j351: [-41   5 -12 -56  14  28 -17  15  63  88  -8 -23  32  37   0 -33  94   9
  -5 -31 -51  13   8   0  71  10 -34 -29  -2 -31 -27 -40 -11  28   8  23
 -25   4 -24  50   5]
j99: [  5  -3  -6   2   1   1   1   0  -8  -4   4   1   0  -2  -2   5  -7   1
   4   1   1  -1  -2  -6  -4   3   0   6  -1   3   7  -4   3 -27   8  -8
   5   1  -2  -5   5]
j98: [-17   8  -1 -42  10  19 -12  15  40  54  -2 -18  18  26   4 -22  65   2
  -9 -19 -39  14   3   4  47   9 -11 -16  -7 -24 -17 -29 -10  18   3  12
  -5  -3 -14  40  -2]
j144: [-33  -1 -12 -50  13  25  -2  14  44  58  -6 -22  20  35   2 -23  68  10
  -8 -26 -34  12  10   4  57   6 -16 -15  -4 -22 -14 -34 -16  12  -4  22
 -12  11 -15  35   1]
j246: [-49   1  -2 -61   8  36 -17  17  48  78  -7 -32  22  34  14 -19  88 -16
 -19 -34 -39  23  13   1  59  29  -1 -32 -14 -32 -18 -35 -19  28  -3  30
   6   0 -28  55   1]
j873: [-42   3  -7 -43   8  24 -13   8  41  71  -9 -16  22  22   8 -18  75   1
  -3 -28 -36  10   2   5  44  12 -20 -32  -1 -21 -17 -29  -4  21   5  15
 -14  -4 -26  35   4]
j379: [ -7  -2  -2 -30   9   7  -6  16  30  40  -1 -13  22  19  -4 -19  46   9
  -5 -11 -25   6   8  -5  37   3 -14  -8  -1 -10 -19 -17 -14  10   8  10
 -16   8  -5  28   0]
where: [29] | j246, 26
where: [17] | j246, 8
where: [-41] | j351, 1
find: [  5  -3  -6   2   1   1   1   0  -8  -4   4   1   0  -2  -2   5  -7   1
   4   1   1  -1  -2  -6  -4   3   0   6  -1   3   7  -4   3 -27   8  -8
   5   1  -2  -5   5] | j99

j70: [-25  58  18   7   3  -3  55 -52  24 -42  16 -19  20  14 -58  81 -18]
j859: [ 32  22 -17   4  -7  17   2   3  -2  -2  -6 -18  -2   8  -6  10 -14]
j588: [-25  51  31  17   3 -13  55 -73  31 -60  14  12  19  -2 -63  84 -29]
j188: [-18  22 -17   4  -7  17   2   3  -2  -3   7  10   2  11 -24  23  -2]
where: [-13] | j588, 6
where: [-14] | j859, 17
find: [-25  58  18   7   3  -3  55 -52  24 -42  16 -19  20  14 -58  81 -18] | j70
find: [ 32  22 -17   4  -7  17   2   3  -2  -2  -6 -18  -2   8  -6  10 -14] | j859

j438: [  3  33  74  10 -11   8  15  67   3  -6 -12  21  44  13  15   0   3  54
 -26  -1 -37  43 -48  52 -19 -17]
j232: [ 15  13   3  24 -48  17  25  12  62 -51   1  28  14  39 -28  36 -14  23
 -35   5 -40  32 -18  50   8 -10]
j495: [  3  34  82  -1  -1   5  15  67  14  -6 -16  21  47   8   9  13  -4  41
 -23  -3 -33  35 -46  50 -46 -20]
j156: [  1  13 -13  13 -63  25  26  16  50 -24   1  26   8  39 -35  20 -28  23
 -29 -11 -27  41 -26  39  35   6]
j237: [-22  21  -5  -6 -53 -36  20  44   3  34 -57  14  11  21 -16 -19 -37  34
 -13 -32  -3  58 -48  20  62  25]
j701: [  5  34  90 -14  38   2  16  63  26  -6 -20  19  47   5   6  23 -11  23
 -17  -5 -27  21 -40  44 -73 -23]
j842: [-17  24   3  -1 -58 -33  27  48  14  20  -2  20  14  26 -22  -9 -37  39
 -20 -28 -11  60 -51  31  53  22]
j234: [  5  33  98 -28   9  -1  15  51  38 -11 -21  15  44   0   0  32 -18   0
 -10 -11 -20   7 -32  33 -91 -26]
j852: [  9  13  -5  19 -58   8  26  16  58 -37   1  28  11  39 -31  29 -21  23
 -33  -3 -35  38 -24  46  17  -4]
find: [-22  21  -5  -6 -53 -36  20  44   3  34 -57  14  11  21 -16 -19 -37  34
 -13 -32  -3  58 -48  20  62  25] | j237
where: [-29] | j156, 19
where: [12] | j232, 8
where: [-57] | j237, 11

